Below is a small trained network, with its code and all its weights. Each question gives an input and a target symbol and asks what happens when units are switched off, that is, made to give their printed mean instead of their output.

import numpy as np


def w(rows, s, z=0):
    codes = np.array(rows[::2]) - 128.0
    scale = np.full(codes.shape[1], s)
    scale[-1] = z or s
    return codes * scale


def f(y):
    return np.maximum(y, 0)


def softmax(a):
    e = np.exp(a - a.max(-1, keepdims=True))
    return e / e.sum(-1, keepdims=True)


def log_softmax(a):
    a = a - a.max(-1, keepdims=True)
    return a - np.log(np.exp(a).sum(-1, keepdims=True))


def net(x, mask):
    ids = ['εζθμξφ'.index(c) for c in x.split()]
    T = len(ids)
    res = E[ids] + P[:T]
    u = 0
    for l in range(3):
        r = res
        for j in range(2):
            rows = slice(4 * j, 4 * j + 4)
            q, k, v = (r @ M[l][rows].T for M in (Q, K, V))
            z = softmax(np.where(np.tri(T) > 0, q @ k.T / 4**0.5, -1e9)) @ v
            o = O[l][rows]
            res = res + np.where(mask[u + j], z, o[:, -1]) @ o[:, :-1]
        u += 2
        y = f(res @ A[l][:, :-1].T + A[l][:, -1])
        res = res + np.where(mask[u : u + 8], y, B[l][:, -1]) @ B[l][:, :-1]
        u += 8
    return log_softmax(res[-1] @ U[:, :-1].T + U[:, -1])


Q, K, V, O, A, B = {}, {}, {}, {}, {}, {}
E = w([
[151,146,143],'ε',
[242,57,71],'ζ',
[119,1,166],'θ',
[126,27,56],'μ',
[139,139,95],'ξ',
[137,135,139],'φ',
],0.02)
P = w([
[187,3,119],'0',
[157,111,193],'1',
[157,116,186],'2',
[149,118,179],'3',
[137,111,168],'4',
[145,118,161],'5',
[154,137,153],'6',
[141,159,175],'7',
[115,143,154],'8',
[103,137,123],'9',
[78,165,141],'10',
[41,161,132],'11',
[35,176,91],'12',
[73,160,111],'13',
],0.0077)
Q[0] = w([
[156,127,160],'0.h1',
[196,144,99],'0.h1',
[110,68,124],'0.h1',
[146,170,62],'0.h1',
[229,95,110],'0.h2',
[7,115,120],'0.h2',
[143,141,116],'0.h2',
[46,107,139],'0.h2',
],0.016)
K[0] = w([
[137,147,107],'0.h1',
[73,115,140],'0.h1',
[156,98,142],'0.h1',
[129,115,126],'0.h1',
[245,94,95],'0.h2',
[54,144,115],'0.h2',
[161,56,122],'0.h2',
[19,120,115],'0.h2',
],0.011)
V[0] = w([
[133,70,170],'0.h1',
[166,180,129],'0.h1',
[95,110,181],'0.h1',
[38,113,160],'0.h1',
[111,99,247],'0.h2',
[129,172,126],'0.h2',
[200,136,93],'0.h2',
[45,210,95],'0.h2',
],0.012)
O[0] = w([
[48,123,103,204],'0.h1',
[172,80,75,83],'0.h1',
[74,50,194,150],'0.h1',
[80,183,214,123],'0.h1',
[2,165,103,171],'0.h2',
[110,144,96,81],'0.h2',
[88,142,56,138],'0.h2',
[203,112,94,8],'0.h2',
],0.0066,0.016)
A[0] = w([
[66,39,171,223],'0.n1',
[102,90,205,8],'0.n2',
[225,161,119,231],'0.n3',
[50,146,182,36],'0.n4',
[101,161,118,223],'0.n5',
[212,66,207,82],'0.n6',
[251,106,145,2],'0.n7',
[219,191,119,57],'0.n8',
],0.011,0.0053)
B[0] = w([
[128,135,212,252],'0.n1',
[154,188,91,174],'0.n2',
[224,1,138,130],'0.n3',
[177,168,83,199],'0.n4',
[4,87,146,157],'0.n5',
[73,211,106,132],'0.n6',
[140,212,23,129],'0.n7',
[177,60,211,128],'0.n8',
],0.0064,0.027)
Q[1] = w([
[109,152,77],'1.h1',
[84,109,83],'1.h1',
[153,134,147],'1.h1',
[139,38,158],'1.h1',
[171,66,171],'1.h2',
[123,131,233],'1.h2',
[55,73,102],'1.h2',
[112,125,9],'1.h2',
],0.012)
K[1] = w([
[125,232,76],'1.h1',
[7,183,38],'1.h1',
[149,34,91],'1.h1',
[153,27,235],'1.h1',
[77,149,205],'1.h2',
[141,107,235],'1.h2',
[68,254,240],'1.h2',
[175,228,85],'1.h2',
],0.0071)
V[1] = w([
[148,130,222],'1.h1',
[122,163,151],'1.h1',
[200,45,96],'1.h1',
[142,118,42],'1.h1',
[120,96,84],'1.h2',
[160,129,3],'1.h2',
[105,142,120],'1.h2',
[48,131,130],'1.h2',
],0.012)
O[1] = w([
[56,233,241,169],'1.h1',
[127,27,3,145],'1.h1',
[133,180,177,67],'1.h1',
[18,218,160,72],'1.h1',
[135,141,70,96],'1.h2',
[113,96,190,2],'1.h2',
[34,115,96,137],'1.h2',
[25,75,95,183],'1.h2',
],0.0057,0.045)
A[1] = w([
[128,86,189,113],'1.n1',
[144,47,135,172],'1.n2',
[127,116,116,78],'1.n3',
[137,170,248,148],'1.n4',
[88,96,131,112],'1.n5',
[169,132,169,181],'1.n6',
[124,152,189,202],'1.n7',
[123,100,136,253],'1.n8',
],0.014,0.0032)
B[1] = w([
[100,158,153,169],'1.n1',
[251,138,195,188],'1.n2',
[146,152,170,146],'1.n3',
[140,160,189,156],'1.n4',
[141,161,170,252],'1.n5',
[132,201,63,134],'1.n6',
[143,82,189,149],'1.n7',
[61,156,167,190],'1.n8',
],0.011,0.016)
Q[2] = w([
[10,54,135],'2.h1',
[91,68,136],'2.h1',
[148,95,97],'2.h1',
[132,143,172],'2.h1',
[173,74,178],'2.h2',
[73,87,118],'2.h2',
[93,129,133],'2.h2',
[105,131,101],'2.h2',
],0.012)
K[2] = w([
[160,194,190],'2.h1',
[94,217,213],'2.h1',
[172,171,254],'2.h1',
[51,149,69],'2.h1',
[19,8,113],'2.h2',
[155,149,178],'2.h2',
[43,185,72],'2.h2',
[101,196,67],'2.h2',
],0.0084)
V[2] = w([
[165,104,131],'2.h1',
[137,113,129],'2.h1',
[104,117,112],'2.h1',
[134,114,108],'2.h1',
[127,119,99],'2.h2',
[187,233,157],'2.h2',
[117,251,108],'2.h2',
[141,154,172],'2.h2',
],0.017)
O[2] = w([
[18,102,125,26],'2.h1',
[167,80,130,97],'2.h1',
[174,189,53,122],'2.h1',
[91,164,93,28],'2.h1',
[129,148,132,35],'2.h2',
[202,141,255,172],'2.h2',
[191,238,238,187],'2.h2',
[198,57,141,254],'2.h2',
],0.0073,0.013)
A[2] = w([
[146,189,170,2],'2.n1',
[160,250,91,160],'2.n2',
[181,85,100,218],'2.n3',
[255,157,253,138],'2.n4',
[186,215,84,12],'2.n5',
[67,97,227,192],'2.n6',
[126,240,104,71],'2.n7',
[120,182,54,192],'2.n8',
],0.0083,0.0069)
B[2] = w([
[105,134,158,155],'2.n1',
[80,85,91,135],'2.n2',
[58,85,140,138],'2.n3',
[127,122,58,252],'2.n4',
[96,10,191,129],'2.n5',
[109,150,150,195],'2.n6',
[90,71,32,131],'2.n7',
[102,199,83,135],'2.n8',
],0.012,0.046)
U = w([
[70,205,142,4],'ε',
[55,69,175,167],'ζ',
[16,133,242,248],'θ',
[3,167,51,41],'μ',
[128,186,111,194],'ξ',
[120,61,100,54],'φ',
],0.008,0.0029)

Each question gives the input, a string of symbols that net reads in full, and the target symbol t.
The units are the heads (4 rows each of Q, K, V and O) and the neurons (one row each of A and B). Each row of codes is followed by its name. A weight is (code - 128) times the scale printed after its matrix; where a second scale follows, it is the last column's (O, A, B and U).
mask holds one flag per unit, layer by layer, with each layer's heads first. A switched-off unit (its flag False) gives its mean, the last column of its rows in O or B, instead of its output. The means were averaged over made-up inputs and are rounded, as every weight is.
A unit's drop is (log p(t) with every unit on - log p(t) with that unit switched off) / (log p(t) with every unit on - log p(t) with every unit switched off).
The circuit of an input: a set's keep is (log p(t) with only the set's units on - log p(t) with every unit switched off) / (log p(t) with every unit on - log p(t) with every unit switched off). Starting from the 12 units with the biggest drops (on a tie, the unit counted first), units are removed one at a time, each time the one whose removal leaves the highest keep (on an exact tie, the one counted first), for as long as the keep stays at least 0.8.
units of the circuit, in order: the units of the circuit, biggest drop first
unit that matters most: the unit with the biggest drop
k most important neurons: the k neurons with the biggest drops, biggest first
k most important neurons of layer l: the k neurons of layer l with the biggest drops, biggest first
heads that matter: for each layer, one digit per head in row order, 1 if its drop is at least 0.15 and else 0, layers parted by /
input ξ φ θ ζ ε θ θ ξ ξ φ ε, target ξ: units of the circuit, in order -> 2.n4, 1.h1, 0.h1, 2.h2
input ξ ξ ε θ ξ θ θ θ ξ ε θ μ θ μ, target θ: units of the circuit, in order -> 0.h1, 2.h1, 1.h2
input θ θ θ ξ, target μ: heads that matter -> 11 / 01 / 01
input ε ξ φ ξ ξ ε ξ μ θ θ θ ε φ, target θ: most important neuron -> 0.n6
input μ θ ξ ξ θ θ θ ε, target φ: heads that matter -> 01 / 10 / 01
input ε ε φ φ ε θ φ, target θ: heads that matter -> 00 / 11 / 10
input ε ε φ θ φ θ ε ε μ ε, target θ: units of the circuit, in order -> 2.n4, 1.n2
input ξ ζ φ θ θ θ θ ζ θ θ θ ζ, target θ: heads that matter -> 10 / 00 / 10
input θ θ ε ξ θ ξ θ ε θ ξ θ, target μ: heads that matter -> 01 / 01 / 11
input φ θ θ ξ θ θ ξ φ, target ζ: 2 most important neurons -> 0.n1, 2.n4
input ξ μ ξ μ θ θ θ ε θ, target ξ: heads that matter -> 11 / 11 / 01
input ξ θ φ θ θ ε θ, target ξ: 4 most important neurons -> 2.n4, 0.n1, 1.n4, 1.n2
input θ θ ζ θ, target φ: 2 most important neurons -> 1.n2, 0.n1
input θ ζ ξ ξ ξ ξ μ θ θ θ ξ ζ, target μ: heads that matter -> 11 / 01 / 01
input θ θ ξ θ θ ε θ ξ μ θ ε θ θ μ, target θ: units of the circuit, in order -> 2.n4
input ξ ε θ θ ε φ, target ξ: units of the circuit, in order -> 2.n4, 1.h1, 2.h2, 0.h2
input θ θ μ θ φ, target μ: 2 most important neurons -> 0.n4, 0.n2
input ε θ θ ξ θ φ θ ξ θ μ ξ ξ, target θ: 3 most important neurons -> 2.n4, 1.n7, 0.n5
input φ ε θ ξ θ ζ θ φ ξ, target ζ: heads that matter -> 00 / 00 / 01
input μ θ φ ξ ξ ε ε, target φ: 3 most important neurons -> 0.n1, 2.n4, 1.n4
input ε θ θ ε ξ θ φ θ φ ξ ξ ξ ζ, target φ: unit that matters most -> 0.h2
input μ θ ξ ξ, target φ: 4 most important neurons -> 2.n4, 0.n1, 1.n7, 1.n4
input φ μ φ ξ θ ε θ μ θ ε θ θ μ μ, target ζ: heads that matter -> 01 / 01 / 01
input ε ξ θ θ ξ ζ θ ζ ε θ θ μ ξ, target θ: 3 most important neurons of layer 1 -> 1.n7, 1.n5, 1.n3
input φ θ φ θ ε ξ ξ ξ θ θ ξ, target ζ: heads that matter -> 00 / 10 / 01
input θ θ θ θ φ θ ζ, target φ: 4 most important neurons -> 0.n1, 1.n2, 1.n5, 2.n6
input ξ θ ε ξ ξ θ μ μ θ ε, target ξ: 2 most important neurons of layer 1 -> 1.n6, 1.n4
input ζ θ θ ζ θ θ θ θ θ ζ, target θ: unit that matters most -> 0.h1
input ξ θ ξ θ θ θ μ, target ζ: 4 most important neurons -> 2.n4, 0.n1, 1.n7, 1.n4
